Below are the code and all the weights of a small trained network. Each question names an input and a class and asks about switching units off, where a switched-off unit gives its printed mean instead of its output.

import numpy as np


def w(rows, s, z=0):
    codes = np.array(rows[::2]) - 128.0
    scale = np.full(codes.shape[1], s)
    scale[-1] = z or s
    return codes * scale


def f(y):
    return np.maximum(y, 0)


def log_softmax(a):
    a = a - a.max(-1, keepdims=True)
    return a - np.log(np.exp(a).sum(-1, keepdims=True))


def net(x, mask):
    res = np.array(x, float).reshape(1, 4) / 4 @ E
    y = f(res @ A[0][:, :-1].T + A[0][:, -1])
    res = res + np.where(mask, y, B[0][:, -1]) @ B[0][:, :-1]
    return log_softmax(res[-1] @ U[:, :-1].T + U[:, -1])


A, B = {}, {}
E = w([
[80,2,175,108,135,143,185,55,101,135],'x0',
[119,171,197,73,127,67,100,143,32,75],'x1',
[153,139,157,152,134,115,142,101,135,138],'x2',
[44,165,177,168,154,220,67,137,95,216],'x3',
],0.017)
A[0] = w([
[73,99,163,128,145,152,147,110,102,163,28],'n1',
[117,194,142,145,148,159,66,157,137,165,119],'n2',
[131,165,134,156,153,156,111,149,140,152,141],'n3',
[121,112,116,180,144,160,124,112,132,146,202],'n4',
[119,70,129,112,94,95,158,87,126,102,78],'n5',
[147,152,123,136,131,112,135,127,147,138,140],'n6',
[184,165,77,120,98,74,129,158,157,108,255],'n7',
[119,121,105,148,119,136,129,152,150,153,227],'n8',
[128,178,193,58,114,88,113,123,7,93,129],'n9',
[72,66,187,119,152,154,113,92,127,136,31],'n10',
[134,45,116,104,131,125,151,118,166,107,184],'n11',
[127,167,150,112,133,117,99,136,105,140,65],'n12',
[135,76,130,83,120,118,166,90,122,125,127],'n13',
[81,122,151,157,151,170,115,120,86,172,48],'n14',
],0.016,0.0079)
B[0] = w([
[180,182,100,135,69,145,153,189,181,55,188],'n1',
[99,106,93,221,193,57,68,80,122,165,209],'n2',
[117,92,62,174,132,149,98,131,80,188,177],'n3',
[148,76,64,137,109,153,108,130,144,139,183],'n4',
[68,100,164,87,175,116,146,113,77,168,202],'n5',
[145,130,130,130,109,163,129,130,128,126,154],'n6',
[208,179,132,146,57,145,162,203,153,113,237],'n7',
[150,101,70,127,120,145,109,106,152,153,173],'n8',
[106,213,246,112,147,24,132,146,65,93,254],'n9',
[197,166,120,116,94,98,181,139,147,90,204],'n10',
[104,100,175,116,138,158,194,92,171,123,219],'n11',
[109,172,175,189,153,145,86,138,124,119,166],'n12',
[105,92,149,117,165,149,185,97,124,157,204],'n13',
[151,163,137,215,78,93,76,203,132,107,196],'n14',
],0.012,0.03)
U = w([
[176,129,87,144,14,147,142,153,216,111,254],'0',
[148,207,159,131,76,82,127,196,110,30,133],'1',
[74,50,132,109,182,153,170,60,179,143,130],'2',
[71,128,165,37,200,70,160,75,38,95,90],'3',
[87,87,62,160,153,125,48,67,104,196,63],'4',
[2,185,151,177,220,81,65,121,78,141,30],'5',
],0.011,0.0035)

Each question gives the input, the list of numbers given to net, and the class t.
The units are the neurons (one row each of A and B). Each row of codes is followed by its name. A weight is (code - 128) times the scale printed after its matrix; where a second scale follows, it is the last column's (A, B and U).
mask holds one flag per neuron, in row order. A switched-off neuron (its flag False) gives its mean, the last column of its row in B, instead of its output. The means were averaged over made-up inputs and are rounded, as every weight is.
A unit's drop is (log p(t) with every unit on - log p(t) with that unit switched off) / (log p(t) with every unit on - log p(t) with every unit switched off).
The circuit of an input: a set's keep is (log p(t) with only the set's units on - log p(t) with every unit switched off) / (log p(t) with every unit on - log p(t) with every unit switched off). Starting from the 12 units with the biggest drops (on a tie, the unit counted first), units are removed one at a time, each time the one whose removal leaves the highest keep (on an exact tie, the one counted first), for as long as the keep stays at least 0.8.
circuit, biggest first: the units of the circuit, biggest drop first
top k neurons: the k neurons with the biggest drops, biggest first
drop when u is switched off: that unit's drop, to one decimal
input [-8,-1,-1,1], class 4: circuit, biggest first => (n2 n9)
input [-8,2,2,1], class 5: circuit, biggest first => (n2)
input [6,0,-6,-8], class 2: top 2 neurons => (n9 n11)
input [1,-5,8,5], class 0: top 3 neurons => (n1 n5 n14)
input [5,-5,-1,0], class 2: top 2 neurons => (n7 n11)
input [0,-3,-2,-1], class 0: top 2 neurons => (n9 n5)
input [6,5,-8,0], class 3: top 2 neurons => (n7 n5)
input [0,-2,6,-6], class 0: top 2 neurons => (n7 n9)
input [6,6,-4,0], class 3: top 3 neurons => (n7 n5 n13)
input [1,8,-1,-7], class 3: top 3 neurons => (n5 n14 n1)
input [-1,1,5,6], class 5: drop when n2 is switched off => 0.2
input [6,5,1,-2], class 3: drop when n5 is switched off => 0.0
input [8,-2,3,5], class 0: drop when n9 is switched off => 0.5
input [-5,2,6,1], class 5: circuit, biggest first => (n2)
input [-1,-1,-6,5], class 4: drop when n9 is switched off => 0.4
